Below are the code and all the weights of a small trained network. Each question names an input and a class and asks about switching units off, where a switched-off unit gives its printed mean instead of its output.

import numpy as np


def w(rows, s, z=0):
    codes = np.array(rows[::2]) - 128.0
    scale = np.full(codes.shape[1], s)
    scale[-1] = z or s
    return codes * scale


def norm(h):
    return h / np.sqrt((h * h).mean(-1, keepdims=True) + 1e-5)


def f(y):
    return np.maximum(y, 0)


def log_softmax(a):
    a = a - a.max(-1, keepdims=True)
    return a - np.log(np.exp(a).sum(-1, keepdims=True))


def net(x, mask):
    res = np.array(x, float).reshape(1, 6) / 4 @ E
    u = 0
    for l in range(3):
        y = f(norm(res) @ A[l][:, :-1].T + A[l][:, -1])
        res = res + np.where(mask[u : u + 10], y, B[l][:, -1]) @ B[l][:, :-1]
        u += 10
    return log_softmax(norm(res)[-1] @ U[:, :-1].T + U[:, -1])


A, B = {}, {}
E = w([
[78,103,136,122,104,153,117,217,160,84,163,85],'x0',
[176,138,120,191,134,128,92,116,199,63,150,129],'x1',
[122,171,151,47,1,107,123,112,190,137,185,209],'x2',
[123,218,149,40,220,63,113,132,118,63,170,68],'x3',
[111,190,137,171,161,136,87,152,153,254,195,120],'x4',
[116,171,191,159,123,70,139,188,168,143,37,139],'x5',
],0.0094)
A[0] = w([
[94,179,197,119,121,110,162,180,167,142,43,172,97],'L0N1',
[169,145,173,151,126,183,19,111,200,76,120,105,46],'L0N2',
[114,73,126,118,109,155,122,52,75,120,231,66,54],'L0N3',
[18,96,106,32,184,156,213,188,49,208,127,182,2],'L0N4',
[192,144,141,184,110,122,93,97,165,84,158,103,33],'L0N5',
[173,105,165,113,202,110,144,145,110,105,119,120,52],'L0N6',
[11,107,173,101,94,255,46,242,192,83,148,35,14],'L0N7',
[116,167,124,110,96,147,66,105,168,103,139,145,116],'L0N8',
[109,93,127,181,182,176,147,143,109,140,79,111,23],'L0N9',
[106,161,127,171,122,137,66,158,141,207,176,51,61],'L0N10',
],0.008,0.0081)
B[0] = w([
[91,140,122,144,108,155,158,89,137,112,155,103,253],'L0N1',
[137,71,179,133,90,97,138,88,133,139,155,44,188],'L0N2',
[64,201,83,172,113,172,148,74,138,81,124,115,224],'L0N3',
[136,75,227,125,77,114,91,77,128,138,100,11,200],'L0N4',
[114,116,184,115,114,120,96,88,131,151,80,63,168],'L0N5',
[163,142,121,104,64,169,128,168,116,140,159,148,170],'L0N6',
[168,90,38,147,131,23,166,109,84,176,153,157,231],'L0N7',
[129,108,153,86,105,113,156,124,150,161,127,123,227],'L0N8',
[191,160,122,109,85,158,134,189,113,116,142,123,168],'L0N9',
[108,112,127,88,191,160,134,139,179,166,108,129,223],'L0N10',
],0.012,0.0043)
A[1] = w([
[183,182,171,159,145,83,144,75,99,148,76,153,122],'L1N1',
[195,128,103,178,132,134,45,125,236,70,134,133,57],'L1N2',
[190,81,126,194,180,102,135,87,217,98,181,118,51],'L1N3',
[141,55,87,191,103,217,107,165,134,182,103,160,29],'L1N4',
[99,119,133,57,102,166,164,150,95,168,89,123,80],'L1N5',
[121,110,134,223,221,144,103,183,79,103,87,92,70],'L1N6',
[134,64,137,184,197,113,96,179,78,96,142,140,93],'L1N7',
[95,187,138,54,184,60,86,188,123,94,160,85,86],'L1N8',
[77,155,209,193,134,24,168,232,154,119,47,135,90],'L1N9',
[160,52,120,101,112,115,163,145,110,1,91,150,2],'L1N10',
],0.0088,0.0072)
B[1] = w([
[135,151,60,162,113,107,86,57,83,144,112,141,222],'L1N1',
[88,89,230,100,79,104,111,82,84,191,116,27,183],'L1N2',
[110,55,175,75,105,148,55,53,78,177,72,30,215],'L1N3',
[101,77,184,252,97,100,112,199,147,81,108,205,205],'L1N4',
[150,92,161,144,121,114,88,137,190,96,100,61,194],'L1N5',
[188,200,132,25,58,169,174,202,79,160,193,104,217],'L1N6',
[145,153,134,70,86,156,171,144,58,174,164,157,168],'L1N7',
[141,35,222,224,134,97,148,139,78,69,165,188,253],'L1N8',
[45,137,13,166,108,184,116,39,171,66,218,39,231],'L1N9',
[39,88,116,53,254,69,229,173,190,147,34,153,213],'L1N10',
],0.0085,0.0043)
A[2] = w([
[166,128,142,182,206,232,167,166,110,101,47,50,81],'L2N1',
[211,193,67,137,176,102,16,55,71,153,40,183,78],'L2N2',
[100,141,74,186,159,188,122,96,159,104,192,117,119],'L2N3',
[165,186,185,138,206,136,104,131,79,64,114,89,149],'L2N4',
[137,164,184,114,242,79,101,109,109,43,223,139,37],'L2N5',
[108,92,114,186,93,160,118,176,201,137,75,168,127],'L2N6',
[213,145,67,153,199,180,110,221,85,79,114,96,28],'L2N7',
[142,125,93,96,155,159,154,113,159,18,40,144,94],'L2N8',
[131,166,148,176,215,146,25,171,183,255,215,143,1],'L2N9',
[138,154,163,54,48,70,126,151,239,110,168,209,121],'L2N10',
],0.0093,0.0046)
B[2] = w([
[163,199,164,81,125,142,91,101,149,123,148,128,200],'L2N1',
[166,80,46,143,141,29,218,142,109,138,175,110,172],'L2N2',
[75,166,70,143,149,176,140,113,129,97,123,126,205],'L2N3',
[127,126,172,142,81,133,71,177,164,154,133,153,199],'L2N4',
[141,90,139,243,90,146,79,142,121,107,96,193,214],'L2N5',
[162,122,164,152,181,104,80,119,90,51,154,153,195],'L2N6',
[145,162,99,96,51,138,148,128,188,200,186,177,166],'L2N7',
[61,148,137,111,185,135,124,133,185,186,85,151,192],'L2N8',
[68,100,145,5,206,95,189,140,174,76,31,150,211],'L2N9',
[186,177,109,101,145,177,121,190,75,187,146,88,254],'L2N10',
],0.012,0.0068)
U = w([
[126,78,246,94,66,99,61,65,100,177,76,2,136],'0',
[75,124,163,39,227,137,172,164,207,139,29,196,136],'1',
[225,225,135,65,74,219,118,223,84,173,192,134,1],'2',
[154,88,191,231,118,132,52,168,97,67,143,235,177],'3',
[51,205,36,152,114,222,117,40,145,65,164,96,61],'4',
[161,73,23,147,135,9,188,141,94,165,159,129,98],'5',
],0.017,0.0026)

Each question gives the input, the list of numbers given to net, and the class t.
The units are the neurons (one row each of A and B). Each row of codes is followed by its name. A weight is (code - 128) times the scale printed after its matrix; where a second scale follows, it is the last column's (A, B and U).
mask holds one flag per neuron, layer by layer. A switched-off neuron (its flag False) gives its mean, the last column of its row in B, instead of its output. The means were averaged over made-up inputs and are rounded, as every weight is.
A unit's drop is (log p(t) with every unit on - log p(t) with that unit switched off) / (log p(t) with every unit on - log p(t) with every unit switched off).
The circuit of an input: a set's keep is (log p(t) with only the set's units on - log p(t) with every unit switched off) / (log p(t) with every unit on - log p(t) with every unit switched off). Starting from the 12 units with the biggest drops (on a tie, the unit counted first), units are removed one at a time, each time the one whose removal leaves the highest keep (on an exact tie, the one counted first), for as long as the keep stays at least 0.8.
units of the circuit, in order: the units of the circuit, biggest drop first
most important unit: the unit with the biggest drop
k most important neurons: the k neurons with the biggest drops, biggest first
top k neurons in layer l: the k neurons of layer l with the biggest drops, biggest first
drop when u is switched off: that unit's drop, to one decimal
input [-4,6,-6,-6,6,-3], class 0: units of the circuit, in order : (L1N3)
input [7,7,6,5,-6,6], class 0: 3 most important neurons : (L0N2; L2N2; L1N3)
input [-4,1,-3,-3,4,-4], class 1: units of the circuit, in order : (L2N9; L0N10)
input [-7,7,1,-6,-7,4], class 0: 4 most important neurons : (L1N2; L0N7; L1N3; L2N9)
input [-7,-4,3,-6,4,1], class 5: 3 most important neurons : (L2N2; L1N1; L1N8)
input [-7,7,2,-3,-2,-7], class 0: top 3 neurons in layer 0 : (L0N7; L0N1; L0N5)
input [-3,-1,-6,0,3,5], class 2: 2 most important neurons : (L1N6; L0N9)
input [-6,4,-1,7,6,8], class 4: 3 most important neurons : (L1N9; L2N3; L1N1)
input [-5,7,-5,0,4,-6], class 0: 2 most important neurons : (L1N3; L1N2)
input [-5,-1,-2,4,-2,5], class 4: 2 most important neurons : (L1N9; L0N7)
input [-7,-5,7,7,2,8], class 4: 3 most important neurons : (L1N9; L1N1; L0N1)
input [3,-3,-4,-4,0,1], class 2: 2 most important neurons : (L0N9; L1N6)
input [0,0,1,-7,-6,-4], class 3: 2 most important neurons : (L1N4; L2N6)
input [-3,3,-4,5,4,3], class 3: most important unit : L1N8
input [-7,-6,0,6,6,7], class 4: units of the circuit, in order : (L1N9; L1N1)
input [-7,-4,8,3,4,6], class 2: 3 most important neurons : (L2N10; L0N1; L0N7)
input [0,7,-5,3,-7,6], class 0: 2 most important neurons : (L1N2; L1N3)
input [-8,3,-1,-1,4,-6], class 5: 2 most important neurons : (L2N2; L1N9)
input [-3,8,2,5,7,6], class 0: 3 most important neurons : (L0N2; L1N3; L1N2)
input [2,5,-1,8,6,6], class 3: most important unit : L1N8
input [7,-1,-6,6,3,0], class 5: 2 most important neurons : (L0N7; L2N10)
input [8,-7,4,5,3,-5], class 5: top 3 neurons in layer 0 : (L0N7; L0N5; L0N2)
input [7,7,-1,-1,-4,-7], class 0: top 3 neurons in layer 1 : (L1N3; L1N9; L1N2)
input [-3,7,-6,8,7,8], class 3: top 2 neurons in layer 2 : (L2N5; L2N4)
input [7,-1,6,-2,4,7], class 4: top 3 neurons in layer 0 : (L0N1; L0N6; L0N9)
input [7,6,-7,-4,-2,0], class 2: top 2 neurons in layer 1 : (L1N6; L1N7)
input [3,-3,-3,6,-6,-5], class 1: most important unit : L2N8
input [-8,5,-7,8,1,7], class 3: top 2 neurons in layer 1 : (L1N8; L1N9)
input [4,7,-7,1,-8,-8], class 1: top 2 neurons in layer 1 : (L1N10; L1N9)
input [7,-1,8,-4,-7,2], class 2: drop when L2N9 is switched off : 0.7
